Below is a small trained network, with its code and all its weights. Each question gives an input and a class and asks what happens when units are switched off, that is, made to give their printed mean instead of their output.

import numpy as np


def w(rows, s, z=0):
    codes = np.array(rows[::2]) - 128.0
    scale = np.full(codes.shape[1], s)
    scale[-1] = z or s
    return codes * scale


def norm(h):
    return h / np.sqrt((h * h).mean(-1, keepdims=True) + 1e-5)


def f(y):
    return np.maximum(y, 0)


def log_softmax(a):
    a = a - a.max(-1, keepdims=True)
    return a - np.log(np.exp(a).sum(-1, keepdims=True))


def net(x, mask):
    res = np.array(x, float).reshape(1, 8) / 4 @ E
    u = 0
    for l in range(2):
        y = f(norm(res) @ A[l][:, :-1].T + A[l][:, -1])
        res = res + np.where(mask[u : u + 13], y, B[l][:, -1]) @ B[l][:, :-1]
        u += 13
    return log_softmax(norm(res)[-1] @ U[:, :-1].T + U[:, -1])


A, B = {}, {}
E = w([
[125,127,125,132,129,129,131,129,129],'x0',
[148,114,100,57,51,210,191,98,182],'x1',
[45,204,249,93,143,119,174,99,172],'x2',
[131,200,105,158,181,231,117,91,106],'x3',
[169,134,188,197,97,169,182,219,93],'x4',
[131,130,132,133,121,125,125,120,123],'x5',
[96,184,102,182,58,133,73,169,204],'x6',
[132,122,132,133,127,126,128,121,133],'x7',
],0.0011)
A[0] = w([
[139,94,122,92,200,120,200,124,98,14],'L0N1',
[96,106,147,196,182,88,94,131,106,3],'L0N2',
[147,56,109,77,184,115,206,101,85,148],'L0N3',
[192,125,184,162,125,149,149,186,133,2],'L0N4',
[129,129,79,75,184,65,38,77,178,32],'L0N5',
[136,96,131,102,213,112,197,125,81,21],'L0N6',
[186,140,164,127,83,157,144,210,170,115],'L0N7',
[82,199,110,126,164,255,89,112,48,59],'L0N8',
[90,108,148,201,177,84,86,134,99,1],'L0N9',
[195,134,184,219,161,128,125,208,121,112],'L0N10',
[94,164,90,166,106,128,110,173,196,3],'L0N11',
[85,76,142,70,70,77,117,188,102,7],'L0N12',
[64,242,246,113,129,76,212,65,140,38],'L0N13',
],0.0021,0.0023)
B[0] = w([
[220,100,237,123,54,152,23,32,43,141],'L0N1',
[142,255,136,54,204,45,100,234,41,141],'L0N2',
[131,164,164,170,87,144,84,119,127,220],'L0N3',
[6,138,153,230,53,141,235,170,40,138],'L0N4',
[56,135,134,157,114,135,174,99,42,179],'L0N5',
[160,116,199,146,41,128,58,66,71,151],'L0N6',
[85,130,113,120,140,120,134,73,85,189],'L0N7',
[183,130,167,187,167,49,179,88,181,199],'L0N8',
[166,245,138,37,188,84,129,216,68,144],'L0N9',
[76,129,101,121,132,106,127,91,89,221],'L0N10',
[166,183,247,152,36,158,18,71,118,138],'L0N11',
[194,147,184,234,186,80,209,76,176,137],'L0N12',
[100,23,154,120,197,183,79,214,170,251],'L0N13',
],0.0035,0.0017)
A[1] = w([
[125,177,89,181,33,136,47,159,190,32],'L1N1',
[194,78,39,124,105,142,88,144,111,44],'L1N2',
[140,77,184,139,96,14,180,209,128,113],'L1N3',
[199,137,59,213,115,92,94,88,49,169],'L1N4',
[64,210,152,187,91,116,64,178,197,97],'L1N5',
[185,164,109,167,194,145,146,118,175,11],'L1N6',
[143,53,131,87,97,12,149,114,188,83],'L1N7',
[153,134,94,49,49,194,190,116,186,19],'L1N8',
[148,74,160,93,99,228,215,94,155,115],'L1N9',
[178,77,52,134,153,136,106,177,103,3],'L1N10',
[39,150,60,40,177,96,88,2,144,82],'L1N11',
[118,173,167,150,112,168,234,181,74,46],'L1N12',
[100,156,221,183,253,78,80,128,33,170],'L1N13',
],0.0027,0.0022)
B[1] = w([
[201,66,211,65,118,126,130,40,50,148],'L1N1',
[53,134,226,115,181,135,136,155,183,146],'L1N2',
[159,184,81,168,174,197,134,65,155,164],'L1N3',
[71,128,196,80,140,134,141,149,190,197],'L1N4',
[196,64,150,77,142,130,134,85,72,173],'L1N5',
[218,186,83,209,137,67,238,27,202,134],'L1N6',
[170,205,104,189,181,201,155,85,143,148],'L1N7',
[122,212,86,103,220,1,62,206,43,148],'L1N8',
[137,157,84,124,132,34,49,151,108,168],'L1N9',
[21,94,234,76,210,200,122,157,239,136],'L1N10',
[133,92,126,216,49,155,196,225,69,171],'L1N11',
[67,52,46,145,86,128,136,107,123,148],'L1N12',
[157,134,70,91,76,123,124,132,155,255],'L1N13',
],0.0035,0.0045)
U = w([
[9,25,240,27,241,223,57,242,251,204],'0',
[165,251,12,33,178,3,25,237,25,164],'1',
[248,36,245,60,21,188,37,5,12,105],'2',
[11,31,25,246,12,203,250,199,30,93],'3',
[242,221,75,241,219,165,230,14,249,3],'4',
],0.0061,0.0014)

Each question gives the input, the list of numbers given to net, and the class t.
The units are the neurons (one row each of A and B). Each row of codes is followed by its name. A weight is (code - 128) times the scale printed after its matrix; where a second scale follows, it is the last column's (A, B and U).
mask holds one flag per neuron, layer by layer. A switched-off neuron (its flag False) gives its mean, the last column of its row in B, instead of its output. The means were averaged over made-up inputs and are rounded, as every weight is.
A unit's drop is (log p(t) with every unit on - log p(t) with that unit switched off) / (log p(t) with every unit on - log p(t) with every unit switched off).
The circuit of an input: a set's keep is (log p(t) with only the set's units on - log p(t) with every unit switched off) / (log p(t) with every unit on - log p(t) with every unit switched off). Starting from the 12 units with the biggest drops (on a tie, the unit counted first), units are removed one at a time, each time the one whose removal leaves the highest keep (on an exact tie, the one counted first), for as long as the keep stays at least 0.8.
units of the circuit, in order: the units of the circuit, biggest drop first
most important unit: the unit with the biggest drop
top k neurons: the k neurons with the biggest drops, biggest first
k most important neurons of layer l: the k neurons of layer l with the biggest drops, biggest first
input [-6,7,-4,3,-1,-3,2,-2], class 1: units of the circuit, in order -> L1N8
input [1,-5,-4,8,5,-8,6,-8], class 4: units of the circuit, in order -> L0N8, L1N6
input [-6,0,-4,-8,4,2,6,-1], class 4: units of the circuit, in order -> L1N3, L1N7
input [0,-6,-8,1,8,8,5,-8], class 0: 2 most important neurons of layer 1 -> L1N4, L1N10
input [-2,3,-6,8,7,-6,1,-8], class 4: units of the circuit, in order -> L0N8, L1N6
input [6,-6,-7,-6,-5,-5,1,-5], class 0: units of the circuit, in order -> L1N4, L1N10
input [-7,0,-6,0,-7,-7,7,-2], class 2: top 4 neurons -> L1N1, L0N13, L0N11, L0N10
input [4,3,-4,-8,-6,-7,7,6], class 4: top 3 neurons -> L1N7, L0N3, L0N12
input [-5,2,-6,-1,5,-6,8,-1], class 2: top 3 neurons -> L1N1, L0N11, L0N13
input [-4,3,-8,7,-7,-8,-5,-1], class 0: 3 most important neurons of layer 1 -> L1N4, L1N2, L1N10
input [-5,-7,3,-8,-8,-6,-4,4], class 3: units of the circuit, in order -> L1N11, L0N5
input [-3,7,6,5,-3,-4,8,-5], class 2: units of the circuit, in order -> L1N1, L1N5
input [-4,-8,5,5,8,-4,2,-4], class 1: 2 most important neurons of layer 1 -> L1N11, L1N13
input [8,8,-4,-5,-1,5,-8,-2], class 1: units of the circuit, in order -> L1N8, L1N9
input [0,0,1,3,-2,0,0,6], class 4: units of the circuit, in order -> L0N8
input [6,-7,-1,-8,-3,-6,1,-4], class 4: units of the circuit, in order -> L1N3, L1N7
input [8,-4,-5,8,-5,1,-5,8], class 4: top 2 neurons -> L0N8, L1N4
input [-3,4,-1,0,-3,3,-4,-1], class 1: 2 most important neurons of layer 0 -> L0N10, L0N8
input [6,-2,1,-3,6,2,-5,0], class 3: 2 most important neurons of layer 1 -> L1N12, L1N5
input [-1,4,3,4,8,-8,-6,-5], class 3: most important unit -> L1N12
input [7,-4,7,5,-4,4,8,1], class 2: 2 most important neurons of layer 1 -> L1N5, L1N4
input [1,6,6,-8,7,3,-2,4], class 4: top 4 neurons -> L1N3, L1N7, L1N11, L1N4
